The symbols move the objects like this.
&: Tad->Baf, Fer->Fub, Baz->Sif, Bek->Muv, Tus->Dop, Non->Lif, Dop->Tus, Fub->Fer, Lum->Suf, Ror->Gon, Ved->Sol, Sek->Rof, Soz->Dom, Sez->Vez, Ner->Bag, Sif->Baz, Gon->Ror, Raf->Zon, Rut->Vik, Rof->Sek, Nup->Nep, Naz->Gib, Kis->Zan, Gid->Nur, Zon->Raf, Muv->Bek, Zez->Gik, Vem->Bap, Sis->Zof, Gog->Les, Lem->Bod, Nub->Tis, Zof->Sis, Tes->Bar, Dom->Soz, Bag->Ner, Nur->Gid, Miz->Nem, Zan->Kis, Bis->Rom, Baf->Tad, Les->Gog, Lif->Non, Vik->Rut, Tis->Nub, Nem->Miz, Gul->Zis, Suf->Lum, Nep->Nup, Rom->Bis, Bap->Vem, Gik->Zez, Zis->Gul, Gib->Naz, Mek->Gen, Bod->Lem, Vez->Sez, Bar->Tes, Sol->Ved, Nud->Fet, Fud->Lil, Lil->Fud, Fet->Nud, Gen->Mek
*: Tad->Nem, Fer->Bag, Baz->Gen, Bek->Bis, Tus->Vik, Non->Dom, Dop->Rut, Fub->Ner, Lum->Bod, Ror->Gul, Ved->Vez, Sek->Naz, Soz->Lif, Sez->Sol, Ner->Fub, Sif->Mek, Gon->Zis, Raf->Zez, Rut->Dop, Rof->Gib, Nup->Sis, Naz->Sek, Kis->Gid, Gid->Kis, Zon->Gik, Muv->Rom, Zez->Raf, Vem->Fud, Sis->Nup, Gog->Tis, Lem->Suf, Nub->Les, Zof->Nep, Tes->Nud, Dom->Non, Bag->Fer, Nur->Zan, Miz->Baf, Zan->Nur, Bis->Bek, Baf->Miz, Les->Nub, Lif->Soz, Vik->Tus, Tis->Gog, Nem->Tad, Gul->Ror, Suf->Lem, Nep->Zof, Rom->Muv, Bap->Lil, Gik->Zon, Zis->Gon, Gib->Rof, Mek->Sif, Bod->Lum, Vez->Ved, Bar->Fet, Sol->Sez, Nud->Tes, Fud->Vem, Lil->Bap, Fet->Bar, Gen->Baz
§: Tad->Soz, Fer->Dop, Baz->Rom, Bek->Mek, Tus->Fub, Non->Miz, Dop->Fer, Fub->Tus, Lum->Les, Ror->Sol, Ved->Gon, Sek->Gik, Soz->Tad, Sez->Gul, Ner->Vik, Sif->Bis, Gon->Ved, Raf->Gib, Rut->Bag, Rof->Zez, Nup->Zan, Naz->Zon, Kis->Nep, Gid->Zof, Zon->Naz, Muv->Gen, Zez->Rof, Vem->Bar, Sis->Nur, Gog->Suf, Lem->Tis, Nub->Bod, Zof->Gid, Tes->Bap, Dom->Baf, Bag->Rut, Nur->Sis, Miz->Non, Zan->Nup, Bis->Sif, Baf->Dom, Les->Lum, Lif->Nem, Vik->Ner, Tis->Lem, Nem->Lif, Gul->Sez, Suf->Gog, Nep->Kis, Rom->Baz, Bap->Tes, Gik->Sek, Zis->Vez, Gib->Raf, Mek->Bek, Bod->Nub, Vez->Zis, Bar->Vem, Sol->Ror, Nud->Lil, Fud->Fet, Lil->Nud, Fet->Fud, Gen->Muv
@: Tad->Kis, Fer->Zon, Baz->Bar, Bek->Lil, Tus->Gib, Non->Sis, Dop->Naz, Fub->Raf, Lum->Sol, Ror->Les, Ved->Suf, Sek->Rut, Soz->Nep, Sez->Bod, Ner->Zez, Sif->Tes, Gon->Gog, Raf->Fub, Rut->Sek, Rof->Vik, Nup->Dom, Naz->Dop, Kis->Tad, Gid->Nem, Zon->Fer, Muv->Fud, Zez->Ner, Vem->Rom, Sis->Non, Gog->Gon, Lem->Vez, Nub->Gul, Zof->Lif, Tes->Sif, Dom->Nup, Bag->Gik, Nur->Miz, Miz->Nur, Zan->Baf, Bis->Bap, Baf->Zan, Les->Ror, Lif->Zof, Vik->Rof, Tis->Zis, Nem->Gid, Gul->Nub, Suf->Ved, Nep->Soz, Rom->Vem, Bap->Bis, Gik->Bag, Zis->Tis, Gib->Tus, Mek->Nud, Bod->Sez, Vez->Lem, Bar->Baz, Sol->Lum, Nud->Mek, Fud->Muv, Lil->Bek, Fet->Gen, Gen->Fet
$: Tad->Bap, Fer->Ved, Baz->Nup, Bek->Gid, Tus->Ror, Non->Fet, Dop->Gon, Fub->Sol, Lum->Raf, Ror->Tus, Ved->Fer, Sek->Tis, Soz->Tes, Sez->Ner, Ner->Sez, Sif->Nep, Gon->Dop, Raf->Lum, Rut->Zis, Rof->Nub, Nup->Baz, Naz->Gog, Kis->Bis, Gid->Bek, Zon->Suf, Muv->Nur, Zez->Bod, Vem->Baf, Sis->Gen, Gog->Naz, Lem->Gik, Nub->Rof, Zof->Mek, Tes->Soz, Dom->Bar, Bag->Vez, Nur->Muv, Miz->Fud, Zan->Rom, Bis->Kis, Baf->Vem, Les->Gib, Lif->Nud, Vik->Gul, Tis->Sek, Nem->Lil, Gul->Vik, Suf->Zon, Nep->Sif, Rom->Zan, Bap->Tad, Gik->Lem, Zis->Rut, Gib->Les, Mek->Zof, Bod->Zez, Vez->Bag, Bar->Dom, Sol->Fub, Nud->Lif, Fud->Miz, Lil->Nem, Fet->Non, Gen->Sis
!: Tad->Vik, Fer->Non, Baz->Lem, Bek->Les, Tus->Nem, Non->Fer, Dop->Miz, Fub->Lif, Lum->Mek, Ror->Lil, Ved->Fet, Sek->Zan, Soz->Ner, Sez->Tes, Ner->Soz, Sif->Bod, Gon->Fud, Raf->Zof, Rut->Baf, Rof->Kis, Nup->Gik, Naz->Nur, Kis->Rof, Gid->Gib, Zon->Sis, Muv->Gog, Zez->Nep, Vem->Zis, Sis->Zon, Gog->Muv, Lem->Baz, Nub->Bis, Zof->Raf, Tes->Sez, Dom->Bag, Bag->Dom, Nur->Naz, Miz->Dop, Zan->Sek, Bis->Nub, Baf->Rut, Les->Bek, Lif->Fub, Vik->Tad, Tis->Rom, Nem->Tus, Gul->Bap, Suf->Gen, Nep->Zez, Rom->Tis, Bap->Gul, Gik->Nup, Zis->Vem, Gib->Gid, Mek->Lum, Bod->Sif, Vez->Bar, Bar->Vez, Sol->Nud, Nud->Sol, Fud->Gon, Lil->Ror, Fet->Ved, Gen->Suf

In the rows, 25 means zero.

The rows follow the links: the fewer symbols apart two objects are, the more alike their rows tend to be.

Here are some objects, each with a row of numbers. One shown again gets a slightly different row.
Bar
(21, 33, 20, 18, 26, 21, 23, 26, 32, 21, 22, 14, 26, 29, 18, 28, 28, 26, 18, 28, 28, 34, 22, 28, 18, 29, 26, 23, 20, 21, 28, 27, 28, 26, 25, 33, 24, 26, 16, 30, 15, 12, 26, 24, 23, 18, 21, 22, 23, 19, 27, 20, 28, 29, 18, 20, 27, 18, 29, 26, 23, 27, 25, 31, 42, 25, 32, 19)
Suf
(39, 21, 27, 22, 29, 39, 25, 19, 17, 20, 26, 24, 21, 23, 25, 29, 26, 40, 31, 25, 16, 28, 28, 29, 28, 32, 21, 33, 32, 26, 15, 31, 17, 25, 24, 24, 35, 25, 23, 26, 32, 33, 27, 23, 17, 29, 21, 22, 27, 34, 29, 24, 28, 28, 27, 24, 24, 29, 20, 26, 26, 31, 33, 26, 16, 25, 28, 28)
Fer
(35, 25, 20, 21, 20, 29, 26, 28, 22, 15, 23, 30, 24, 19, 22, 28, 17, 26, 17, 36, 25, 27, 24, 22, 19, 29, 25, 27, 30, 27, 23, 33, 25, 31, 25, 18, 35, 22, 31, 20, 20, 22, 31, 22, 35, 22, 26, 17, 26, 34, 25, 21, 31, 25, 25, 17, 20, 24, 25, 25, 31, 28, 12, 21, 23, 34, 29, 23)
Tad
(10, 31, 23, 28, 19, 7, 25, 30, 33, 29, 24, 26, 30, 28, 25, 23, 25, 11, 19, 27, 35, 22, 21, 22, 24, 18, 29, 19, 15, 26, 38, 18, 30, 25, 25, 26, 16, 25, 29, 26, 19, 20, 20, 27, 32, 21, 28, 29, 23, 16, 22, 25, 21, 21, 19, 22, 23, 24, 31, 24, 21, 22, 18, 22, 34, 24, 23, 22)
Mek
(29, 20, 21, 31, 26, 38, 18, 28, 30, 30, 28, 28, 28, 25, 20, 27, 35, 36, 34, 17, 32, 20, 26, 23, 29, 22, 23, 24, 37, 22, 23, 25, 20, 26, 28, 25, 26, 27, 19, 34, 36, 27, 21, 23, 20, 29, 20, 24, 24, 21, 24, 27, 26, 30, 29, 31, 27, 33, 29, 29, 24, 28, 31, 26, 16, 16, 18, 33)
Gen
(32, 25, 22, 22, 28, 39, 21, 19, 28, 19, 27, 25, 21, 29, 12, 25, 31, 39, 28, 23, 21, 21, 29, 27, 32, 27, 22, 27, 36, 26, 24, 29, 18, 26, 27, 24, 26, 27, 13, 33, 32, 31, 30, 25, 12, 23, 20, 24, 25, 29, 29, 23, 33, 33, 24, 26, 21, 28, 27, 30, 24, 32, 32, 29, 22, 22, 21, 28)
Bek
(26, 17, 26, 31, 25, 29, 22, 31, 29, 30, 29, 31, 27, 29, 20, 21, 28, 34, 37, 14, 22, 13, 27, 23, 31, 21, 26, 22, 35, 31, 28, 22, 20, 21, 28, 30, 22, 27, 20, 31, 35, 35, 23, 25, 19, 32, 23, 28, 23, 22, 32, 27, 26, 26, 29, 31, 26, 34, 27, 33, 26, 26, 33, 24, 20, 21, 15, 31)
Lif
(26, 24, 18, 27, 12, 29, 20, 30, 36, 24, 20, 33, 31, 21, 16, 29, 24, 22, 26, 28, 40, 19, 24, 19, 25, 21, 27, 23, 35, 25, 27, 27, 24, 33, 31, 26, 27, 26, 27, 30, 22, 16, 21, 23, 33, 22, 27, 16, 22, 21, 21, 24, 30, 27, 24, 23, 20, 29, 36, 31, 28, 29, 15, 22, 21, 26, 17, 30)
Nep
(13, 31, 30, 23, 25, 25, 21, 15, 31, 31, 25, 26, 27, 24, 24, 32, 36, 19, 22, 20, 35, 28, 23, 25, 28, 23, 25, 21, 23, 18, 22, 21, 29, 26, 25, 21, 15, 30, 24, 30, 31, 21, 16, 28, 16, 20, 27, 31, 22, 18, 15, 26, 21, 21, 27, 30, 27, 28, 29, 21, 16, 16, 38, 28, 18, 18, 23, 27)
Tus
(30, 20, 22, 30, 18, 21, 25, 37, 24, 25, 25, 35, 29, 23, 31, 23, 13, 21, 28, 27, 27, 19, 27, 17, 22, 24, 29, 25, 28, 34, 27, 24, 26, 29, 25, 22, 32, 21, 36, 20, 24, 27, 24, 21, 39, 32, 30, 17, 26, 30, 29, 26, 24, 22, 30, 23, 19, 29, 24, 26, 32, 24, 12, 15, 16, 35, 23, 26)
Zof
(23, 22, 24, 28, 20, 36, 20, 20, 29, 27, 26, 37, 29, 22, 19, 30, 31, 28, 30, 22, 36, 20, 27, 22, 32, 17, 22, 25, 35, 21, 20, 24, 24, 33, 30, 16, 22, 25, 23, 35, 33, 31, 23, 26, 22, 24, 28, 24, 23, 25, 18, 28, 30, 28, 28, 30, 19, 32, 30, 27, 24, 24, 31, 22, 9, 20, 17, 34)
Zan
(10, 29, 31, 17, 29, 19, 29, 9, 24, 25, 27, 26, 20, 33, 21, 24, 36, 19, 21, 23, 16, 23, 26, 25, 29, 20, 24, 22, 21, 24, 26, 21, 26, 22, 25, 18, 11, 23, 20, 27, 29, 31, 30, 31, 16, 22, 26, 35, 24, 22, 22, 26, 28, 24, 21, 27, 22, 19, 24, 24, 20, 20, 34, 26, 29, 22, 22, 19)
Gik
(21, 33, 31, 18, 31, 28, 30, 10, 18, 25, 22, 23, 17, 22, 33, 31, 32, 24, 18, 30, 24, 34, 25, 28, 23, 29, 20, 28, 18, 17, 12, 25, 27, 27, 21, 17, 22, 25, 29, 18, 26, 23, 26, 27, 17, 20, 30, 29, 27, 30, 17, 25, 24, 21, 28, 26, 24, 19, 20, 17, 22, 18, 33, 26, 20, 24, 33, 23)
Nud
(35, 25, 19, 32, 21, 31, 16, 40, 35, 26, 25, 26, 33, 24, 17, 27, 21, 28, 28, 24, 36, 22, 24, 23, 24, 23, 26, 23, 36, 25, 30, 25, 19, 30, 30, 34, 30, 29, 18, 32, 24, 19, 21, 20, 30, 24, 21, 16, 23, 20, 26, 24, 28, 31, 24, 22, 24, 31, 33, 33, 27, 31, 17, 25, 25, 24, 21, 30)
Baf
(15, 30, 22, 20, 21, 11, 27, 23, 28, 24, 20, 25, 23, 29, 18, 21, 25, 16, 14, 28, 24, 24, 24, 23, 22, 22, 30, 22, 15, 26, 36, 24, 29, 25, 28, 25, 16, 21, 23, 25, 15, 22, 33, 28, 26, 23, 24, 30, 24, 20, 24, 21, 27, 25, 15, 22, 22, 15, 26, 26, 22, 24, 20, 23, 42, 29, 26, 16)
Bag
(24, 35, 26, 17, 23, 19, 29, 20, 21, 19, 20, 22, 23, 21, 28, 29, 22, 17, 14, 36, 26, 37, 22, 26, 17, 32, 26, 25, 15, 22, 22, 26, 32, 27, 22, 19, 24, 24, 30, 19, 15, 14, 28, 26, 31, 17, 27, 23, 26, 28, 22, 21, 25, 21, 26, 18, 23, 16, 26, 20, 25, 22, 19, 26, 33, 31, 34, 21)

Each walk starts at a row. The symbols on each line, taken left to right, move it on to the next object.
Answer with the object's row; about right is enough.
start (28, 21, 24, 23, 23, 31, 24, 20, 25, 24, 30, 27, 23, 34, 18, 19, 28, 36, 32, 18, 16, 20, 30, 24, 33, 23, 23, 26, 35, 29, 25, 25, 18, 21, 28, 24, 25, 23, 15, 31, 33, 38, 34, 25, 16, 30, 20, 28, 24, 27, 32, 26, 33, 30, 22, 28, 25, 28, 26, 29, 25, 30, 33, 25, 29, 22, 18, 24)
& * * ! $ (27, 16, 29, 32, 26, 30, 28, 25, 19, 30, 28, 36, 26, 23, 32, 21, 23, 28, 32, 21, 23, 20, 29, 21, 32, 20, 23, 29, 33, 28, 22, 24, 26, 27, 25, 19, 25, 23, 34, 22, 35, 39, 22, 26, 27, 34, 27, 27, 26, 32, 23, 29, 23, 21, 33, 30, 24, 33, 21, 24, 27, 20, 25, 16, 7, 23, 21, 28)
! & ! (32, 18, 28, 22, 24, 30, 29, 15, 15, 20, 29, 35, 23, 27, 28, 20, 23, 31, 30, 26, 13, 21, 32, 22, 29, 26, 22, 29, 34, 29, 19, 29, 22, 25, 27, 14, 28, 20, 30, 24, 33, 41, 32, 25, 21, 30, 28, 28, 28, 37, 22, 27, 30, 24, 29, 27, 19, 27, 18, 23, 28, 25, 27, 17, 16, 28, 23, 22)
start (34, 24, 19, 22, 19, 29, 21, 31, 31, 22, 27, 21, 28, 28, 13, 23, 19, 29, 24, 29, 25, 23, 25, 29, 22, 29, 25, 27, 32, 28, 28, 31, 18, 28, 28, 30, 32, 23, 17, 31, 20, 19, 30, 19, 27, 23, 18, 15, 24, 21, 32, 24, 34, 32, 17, 19, 21, 22, 31, 30, 28, 35, 18, 27, 34, 28, 23, 23)
@ ! $ ! (28, 24, 26, 19, 20, 36, 20, 12, 27, 22, 25, 34, 20, 26, 14, 30, 36, 30, 25, 25, 24, 19, 28, 22, 32, 24, 21, 24, 37, 23, 20, 31, 18, 30, 32, 13, 24, 23, 19, 32, 34, 30, 31, 26, 17, 21, 25, 26, 25, 31, 19, 24, 36, 30, 23, 28, 18, 28, 30, 29, 24, 27, 32, 24, 16, 22, 18, 25)
§ @ $ (29, 21, 20, 26, 19, 23, 24, 32, 26, 24, 28, 24, 23, 32, 14, 18, 21, 32, 25, 26, 18, 17, 27, 25, 25, 23, 27, 26, 30, 35, 33, 29, 18, 23, 30, 31, 26, 21, 16, 30, 22, 27, 36, 22, 29, 30, 19, 21, 24, 23, 37, 24, 31, 31, 18, 21, 19, 24, 28, 34, 30, 34, 19, 25, 38, 29, 22, 21)
start (19, 26, 29, 21, 34, 20, 29, 14, 22, 26, 27, 18, 22, 35, 24, 21, 34, 27, 26, 20, 15, 25, 24, 30, 30, 23, 23, 21, 18, 25, 25, 19, 26, 15, 26, 25, 18, 24, 17, 29, 29, 30, 31, 28, 11, 26, 20, 34, 22, 20, 27, 25, 22, 28, 20, 29, 28, 21, 21, 25, 19, 26, 39, 31, 39, 21, 25, 19)
@ @ @ (16, 29, 23, 23, 25, 12, 26, 25, 29, 25, 25, 16, 25, 31, 18, 19, 22, 21, 19, 23, 21, 28, 24, 28, 23, 25, 30, 23, 16, 29, 34, 23, 24, 18, 25, 34, 19, 22, 19, 29, 19, 18, 33, 23, 26, 22, 23, 29, 24, 19, 31, 23, 26, 29, 16, 21, 26, 19, 26, 28, 24, 31, 26, 30, 47, 25, 27, 17)
@ & @ (17, 29, 23, 29, 25, 10, 24, 35, 32, 31, 23, 19, 28, 31, 26, 21, 23, 17, 26, 22, 28, 23, 17, 28, 22, 23, 34, 20, 20, 26, 39, 16, 28, 19, 23, 38, 20, 27, 23, 27, 21, 16, 20, 21, 29, 27, 23, 28, 23, 13, 28, 24, 18, 24, 24, 26, 30, 22, 29, 29, 22, 26, 22, 26, 39, 24, 24, 22)
start (42, 23, 21, 22, 23, 32, 24, 32, 21, 17, 24, 22, 23, 21, 23, 23, 16, 33, 23, 32, 20, 28, 26, 28, 18, 31, 24, 31, 31, 27, 22, 31, 20, 28, 21, 27, 41, 24, 26, 23, 20, 21, 29, 19, 33, 24, 21, 16, 27, 30, 34, 23, 30, 31, 25, 20, 23, 25, 26, 25, 33, 33, 16, 25, 29, 32, 29, 24)
! § & (28, 20, 19, 33, 20, 21, 21, 40, 33, 28, 26, 24, 32, 29, 18, 17, 18, 27, 30, 20, 27, 13, 25, 22, 26, 19, 30, 23, 31, 33, 38, 27, 22, 25, 27, 34, 29, 24, 24, 31, 26, 25, 24, 21, 34, 31, 22, 19, 24, 19, 36, 26, 26, 29, 21, 26, 24, 31, 31, 32, 26, 32, 17, 22, 29, 26, 19, 28)
$ ! & § ! (30, 26, 19, 21, 13, 28, 20, 24, 30, 18, 22, 30, 23, 24, 12, 28, 22, 26, 18, 32, 31, 23, 25, 24, 24, 23, 27, 23, 32, 27, 27, 32, 21, 33, 33, 19, 28, 20, 21, 29, 22, 20, 34, 24, 32, 19, 24, 19, 24, 27, 25, 23, 37, 31, 17, 20, 16, 24, 33, 30, 29, 31, 16, 24, 28, 30, 20, 23)
start (20, 20, 24, 30, 20, 30, 22, 25, 28, 28, 28, 38, 25, 29, 23, 26, 30, 26, 32, 15, 27, 12, 27, 18, 32, 17, 23, 25, 36, 30, 27, 22, 21, 26, 28, 19, 19, 20, 26, 29, 35, 37, 24, 28, 23, 30, 28, 28, 23, 24, 20, 29, 27, 28, 28, 31, 23, 35, 26, 29, 26, 24, 30, 18, 12, 22, 14, 28)
$ § * (15, 29, 27, 25, 30, 28, 23, 24, 29, 33, 28, 20, 29, 25, 26, 31, 36, 27, 27, 18, 32, 28, 21, 30, 27, 24, 22, 24, 21, 14, 24, 18, 26, 22, 24, 31, 21, 35, 18, 33, 30, 21, 16, 26, 15, 25, 22, 29, 24, 16, 18, 27, 19, 27, 28, 33, 33, 28, 29, 24, 18, 21, 38, 31, 25, 14, 24, 30)
@ @ ! $ (18, 28, 31, 26, 29, 27, 24, 19, 21, 28, 26, 26, 24, 17, 37, 34, 32, 19, 25, 24, 33, 31, 21, 25, 24, 27, 23, 26, 19, 16, 17, 20, 33, 27, 22, 20, 22, 30, 33, 23, 29, 23, 16, 27, 22, 22, 31, 29, 26, 27, 14, 27, 18, 18, 31, 28, 29, 26, 19, 18, 22, 16, 27, 26, 13, 20, 29, 28)
start (39, 21, 21, 26, 25, 25, 29, 35, 17, 17, 24, 22, 25, 26, 25, 18, 14, 32, 25, 28, 13, 22, 28, 26, 21, 28, 26, 29, 29, 36, 27, 29, 21, 22, 24, 26, 36, 19, 24, 20, 21, 29, 33, 22, 33, 28, 21, 18, 27, 31, 36, 24, 26, 26, 24, 20, 20, 23, 20, 27, 33, 32, 16, 21, 33, 31, 28, 20)
§ § $ (34, 20, 22, 24, 20, 23, 30, 25, 20, 18, 23, 32, 24, 25, 25, 20, 15, 24, 22, 32, 19, 21, 30, 23, 23, 27, 25, 30, 28, 33, 27, 31, 23, 29, 26, 17, 32, 17, 31, 18, 20, 27, 35, 22, 34, 27, 26, 21, 26, 34, 29, 23, 28, 25, 24, 17, 16, 22, 22, 26, 35, 28, 14, 16, 27, 34, 27, 20)
& @ @ * & (19, 28, 27, 19, 26, 11, 33, 21, 20, 24, 21, 23, 22, 26, 30, 22, 20, 14, 17, 36, 18, 29, 24, 26, 20, 28, 24, 23, 14, 27, 26, 26, 31, 26, 23, 22, 23, 19, 31, 17, 15, 22, 30, 26, 30, 22, 30, 28, 26, 28, 25, 25, 25, 21, 20, 20, 25, 16, 21, 23, 26, 22, 17, 22, 37, 34, 34, 14)
start (24, 26, 27, 23, 29, 13, 31, 29, 20, 23, 26, 17, 21, 27, 31, 17, 18, 23, 21, 31, 15, 32, 24, 31, 17, 33, 27, 25, 13, 26, 29, 24, 28, 19, 21, 31, 27, 21, 28, 22, 16, 21, 26, 23, 25, 25, 23, 26, 27, 23, 33, 24, 22, 23, 21, 21, 27, 17, 18, 20, 26, 26, 19, 25, 42, 32, 33, 19)
$ & $ $ (19, 27, 27, 28, 24, 13, 29, 31, 25, 28, 25, 26, 27, 23, 36, 24, 17, 11, 20, 28, 27, 28, 22, 21, 21, 21, 28, 25, 14, 27, 30, 21, 33, 23, 21, 28, 23, 24, 35, 18, 19, 18, 20, 26, 34, 25, 33, 25, 23, 23, 21, 29, 18, 17, 26, 22, 30, 23, 23, 22, 25, 19, 16, 22, 26, 31, 29, 23)
! § $ @ $ § (8, 28, 28, 27, 27, 19, 22, 18, 26, 32, 27, 27, 25, 30, 26, 24, 37, 14, 26, 18, 27, 21, 22, 22, 30, 17, 24, 21, 21, 24, 27, 16, 32, 21, 24, 23, 11, 28, 27, 25, 32, 28, 18, 30, 19, 25, 28, 33, 22, 17, 18, 28, 19, 22, 26, 31, 28, 24, 27, 24, 17, 17, 33, 24, 22, 19, 21, 26)
start (39, 21, 21, 34, 23, 30, 20, 40, 27, 23, 24, 22, 32, 18, 30, 27, 16, 31, 28, 29, 31, 27, 24, 24, 19, 27, 26, 29, 30, 26, 22, 28, 23, 27, 23, 31, 41, 29, 30, 22, 21, 21, 20, 18, 35, 27, 24, 17, 25, 26, 31, 25, 23, 23, 30, 24, 25, 32, 25, 27, 31, 28, 15, 24, 18, 29, 25, 32)
& @ § * $ (19, 28, 32, 20, 32, 20, 32, 10, 14, 27, 23, 26, 18, 28, 33, 24, 27, 21, 23, 25, 13, 30, 29, 25, 23, 27, 22, 26, 18, 24, 20, 22, 30, 22, 21, 19, 17, 21, 31, 18, 27, 30, 31, 28, 18, 27, 29, 35, 26, 32, 20, 24, 22, 19, 26, 27, 26, 18, 15, 18, 20, 18, 31, 24, 25, 27, 31, 19)
& § * (30, 18, 27, 27, 23, 37, 23, 26, 21, 25, 26, 35, 27, 18, 31, 31, 28, 27, 28, 23, 32, 25, 28, 22, 27, 25, 22, 29, 32, 22, 16, 27, 23, 30, 26, 20, 29, 27, 30, 22, 32, 30, 23, 25, 26, 28, 28, 22, 26, 32, 18, 28, 24, 22, 33, 29, 22, 35, 24, 20, 26, 24, 26, 19, 3, 23, 22, 34)
start (18, 35, 21, 16, 19, 17, 25, 19, 31, 22, 21, 20, 26, 27, 16, 26, 25, 18, 14, 32, 31, 31, 23, 28, 22, 24, 26, 21, 17, 20, 29, 29, 30, 31, 27, 24, 19, 22, 20, 26, 17, 15, 28, 27, 29, 13, 26, 25, 24, 20, 20, 22, 32, 25, 17, 18, 22, 18, 32, 25, 23, 24, 21, 28, 37, 27, 28, 18)
@ $ ! @ (29, 33, 25, 19, 32, 21, 28, 26, 24, 20, 19, 14, 24, 24, 29, 28, 21, 24, 17, 34, 22, 36, 24, 32, 15, 34, 26, 26, 15, 20, 24, 30, 27, 24, 20, 28, 33, 27, 24, 23, 14, 13, 26, 22, 25, 22, 25, 20, 28, 23, 29, 20, 24, 22, 23, 19, 28, 19, 25, 20, 24, 26, 22, 28, 40, 30, 36, 21)
& & @ ! (20, 30, 27, 18, 31, 29, 24, 15, 26, 25, 25, 17, 20, 32, 18, 26, 37, 28, 22, 23, 22, 32, 25, 32, 28, 29, 23, 22, 23, 19, 21, 22, 25, 20, 26, 25, 20, 26, 14, 30, 26, 21, 26, 27, 10, 19, 22, 29, 26, 21, 20, 24, 25, 29, 21, 28, 28, 22, 29, 24, 19, 25, 39, 32, 34, 18, 27, 25)
